Below is a small trained network, with its code and all its weights. Each question gives an input and a target symbol and asks what happens when units are switched off, that is, made to give their printed mean instead of their output.

import numpy as np


def w(rows, s, z=0):
    codes = np.array(rows[::2]) - 128.0
    scale = np.full(codes.shape[1], s)
    scale[-1] = z or s
    return codes * scale


def softmax(a):
    e = np.exp(a - a.max(-1, keepdims=True))
    return e / e.sum(-1, keepdims=True)


def log_softmax(a):
    a = a - a.max(-1, keepdims=True)
    return a - np.log(np.exp(a).sum(-1, keepdims=True))


def net(x, mask):
    ids = ['ΛΞΠβγεζμσψ'.index(c) for c in x.split()]
    T = len(ids)
    res = E[ids] + P[:T]
    u = 0
    for l in range(3):
        r = res
        for j in range(3):
            rows = slice(3 * j, 3 * j + 3)
            q, k, v = (r @ M[l][rows].T for M in (Q, K, V))
            z = softmax(np.where(np.tri(T) > 0, q @ k.T / 3**0.5, -1e9)) @ v
            o = O[l][rows]
            res = res + np.where(mask[u + j], z, o[:, -1]) @ o[:, :-1]
        u += 3
    return log_softmax(res[-1] @ U[:, :-1].T + U[:, -1])


Q, K, V, O = {}, {}, {}, {}
E = w([
[255,127,122],'Λ',
[96,127,117],'Ξ',
[152,110,127],'Π',
[153,69,124],'β',
[144,117,163],'γ',
[132,104,101],'ε',
[166,86,89],'ζ',
[194,175,111],'μ',
[135,87,140],'σ',
[78,249,115],'ψ',
],0.0093)
P = w([
[137,156,78],'0',
[39,113,222],'1',
[57,173,17],'2',
[146,78,125],'3',
[86,68,254],'4',
[15,115,27],'5',
],0.0088)
Q[0] = w([
[97,225,36],'L0H0',
[156,10,185],'L0H0',
[132,134,254],'L0H0',
[197,180,138],'L0H1',
[172,63,125],'L0H1',
[133,177,133],'L0H1',
[239,62,188],'L0H2',
[39,65,177],'L0H2',
[139,50,192],'L0H2',
],0.0098)
K[0] = w([
[84,77,189],'L0H0',
[166,175,82],'L0H0',
[95,187,136],'L0H0',
[150,152,60],'L0H1',
[206,74,111],'L0H1',
[105,161,107],'L0H1',
[169,93,252],'L0H2',
[102,29,77],'L0H2',
[135,52,167],'L0H2',
],0.011)
V[0] = w([
[134,135,168],'L0H0',
[51,107,149],'L0H0',
[143,142,198],'L0H0',
[90,255,121],'L0H1',
[165,189,184],'L0H1',
[180,85,171],'L0H1',
[204,131,127],'L0H2',
[28,87,69],'L0H2',
[64,166,190],'L0H2',
],0.011)
O[0] = w([
[115,108,157,123],'L0H0',
[196,107,133,161],'L0H0',
[101,94,181,117],'L0H0',
[107,2,96,253],'L0H1',
[36,110,147,133],'L0H1',
[73,197,163,47],'L0H1',
[104,180,155,81],'L0H2',
[251,139,129,203],'L0H2',
[71,22,77,155],'L0H2',
],0.0086,0.0058)
Q[1] = w([
[144,147,41],'L1H0',
[69,174,167],'L1H0',
[66,134,173],'L1H0',
[177,189,46],'L1H1',
[188,198,44],'L1H1',
[252,148,133],'L1H1',
[33,219,62],'L1H2',
[79,125,90],'L1H2',
[95,207,191],'L1H2',
],0.016)
K[1] = w([
[140,62,148],'L1H0',
[107,148,96],'L1H0',
[87,135,98],'L1H0',
[114,2,151],'L1H1',
[184,83,172],'L1H1',
[189,184,214],'L1H1',
[11,160,58],'L1H2',
[87,164,104],'L1H2',
[154,178,79],'L1H2',
],0.018)
V[1] = w([
[110,82,202],'L1H0',
[68,201,98],'L1H0',
[100,80,216],'L1H0',
[104,117,163],'L1H1',
[250,46,171],'L1H1',
[83,74,184],'L1H1',
[51,72,63],'L1H2',
[113,84,210],'L1H2',
[94,111,82],'L1H2',
],0.011)
O[1] = w([
[29,105,98,121],'L1H0',
[185,72,103,52],'L1H0',
[2,92,86,109],'L1H0',
[147,101,115,98],'L1H1',
[5,141,71,183],'L1H1',
[119,61,137,120],'L1H1',
[225,168,159,254],'L1H2',
[35,233,102,169],'L1H2',
[199,127,150,178],'L1H2',
],0.0082,0.0068)
Q[2] = w([
[94,232,138],'L2H0',
[112,104,186],'L2H0',
[94,66,114],'L2H0',
[149,251,160],'L2H1',
[118,59,179],'L2H1',
[159,163,22],'L2H1',
[116,129,186],'L2H2',
[198,120,29],'L2H2',
[84,61,143],'L2H2',
],0.018)
K[2] = w([
[124,238,110],'L2H0',
[199,100,109],'L2H0',
[98,59,210],'L2H0',
[70,73,169],'L2H1',
[184,193,150],'L2H1',
[72,101,30],'L2H1',
[109,106,118],'L2H2',
[24,230,114],'L2H2',
[117,126,2],'L2H2',
],0.016)
V[2] = w([
[171,255,122],'L2H0',
[121,135,130],'L2H0',
[73,116,78],'L2H0',
[125,67,130],'L2H1',
[185,86,47],'L2H1',
[118,145,143],'L2H1',
[55,16,253],'L2H2',
[179,38,101],'L2H2',
[130,148,177],'L2H2',
],0.009)
O[2] = w([
[137,218,194,174],'L2H0',
[133,130,142,118],'L2H0',
[216,104,159,62],'L2H0',
[132,159,123,144],'L2H1',
[205,168,217,254],'L2H1',
[111,120,108,102],'L2H1',
[187,212,253,10],'L2H2',
[38,92,203,216],'L2H2',
[103,162,99,100],'L2H2',
],0.0077,0.0096)
U = w([
[96,224,168,116],'Λ',
[123,104,150,64],'Ξ',
[110,130,148,51],'Π',
[61,194,125,112],'β',
[31,65,232,2],'γ',
[138,135,114,199],'ε',
[159,193,87,195],'ζ',
[153,115,194,170],'μ',
[59,69,31,168],'σ',
[221,2,191,61],'ψ',
],0.0066,0.0026)

Each question gives the input, a string of symbols that net reads in full, and the target symbol t.
The units are the heads (3 rows each of Q, K, V and O). Each row of codes is followed by its name. A weight is (code - 128) times the scale printed after its matrix; where a second scale follows, it is the last column's (O and U).
mask holds one flag per head, layer by layer. A switched-off head (its flag False) gives its mean, the last column of its rows in O, instead of its output. The means were averaged over made-up inputs and are rounded, as every weight is.
A unit's drop is (log p(t) with every unit on - log p(t) with that unit switched off) / (log p(t) with every unit on - log p(t) with every unit switched off).
The circuit of an input: a set's keep is (log p(t) with only the set's units on - log p(t) with every unit switched off) / (log p(t) with every unit on - log p(t) with every unit switched off). Starting from all 9 units, units are removed one at a time, each time the one whose removal leaves the highest keep (on an exact tie, the one counted first), for as long as the keep stays at least 0.8.
units of the circuit, in order: the units of the circuit, biggest drop first
most important unit: the unit with the biggest drop
heads that matter: for each layer, one digit per head in row order, 1 if its drop is at least 0.15 and else 0, layers parted by /
input ζ ψ ψ ψ μ, target Λ: units of the circuit, in order => L0H1, L1H1, L2H0, L1H0
input ψ ψ ψ ε Ξ, target γ: most important unit => L0H1
input ψ ψ ζ ζ μ, target γ: heads that matter => 011 / 001 / 001
input ψ ψ Λ ψ ψ, target γ: units of the circuit, in order => L0H1, L2H2, L0H2
input ψ ψ ψ Ξ ζ, target γ: units of the circuit, in order => L2H2, L0H1, L1H1, L0H2
input ψ β ε ψ ψ, target γ: units of the circuit, in order => L0H1, L2H2, L1H2
input ψ ζ Ξ ζ Λ, target γ: units of the circuit, in order => L0H1, L1H2, L2H2
input ζ ψ ψ ψ, target ψ: heads that matter => 111 / 011 / 100
input ζ β ψ ψ μ, target Λ: units of the circuit, in order => L0H2, L0H1, L1H1, L2H0
input ζ ψ ε ζ Ξ, target Λ: units of the circuit, in order => L0H2, L0H1, L2H0
input ζ ψ Λ ζ ζ, target Λ: heads that matter => 111 / 110 / 100
input ζ ψ ψ ε ψ, target Λ: heads that matter => 111 / 110 / 100
input ψ ε ζ ε ζ, target γ: units of the circuit, in order => L1H2, L2H2, L0H1
input ψ ε γ ψ σ, target γ: heads that matter => 010 / 001 / 001
input ζ ζ ε ζ β, target Λ: heads that matter => 011 / 110 / 100
input Π μ ψ ψ ψ ψ, target σ: units of the circuit, in order => L1H0, L0H1
input σ ψ Ξ μ ψ μ, target σ: most important unit => L1H0
input ζ ψ ψ ψ ζ, target Λ: units of the circuit, in order => L0H2, L0H1, L1H1, L2H0
input ψ ψ ψ ψ β, target γ: heads that matter => 010 / 101 / 001
input ζ ψ Λ, target σ: units of the circuit, in order => L1H0, L0H0, L0H1
input Ξ ε ψ Ξ ε, target σ: heads that matter => 000 / 111 / 011
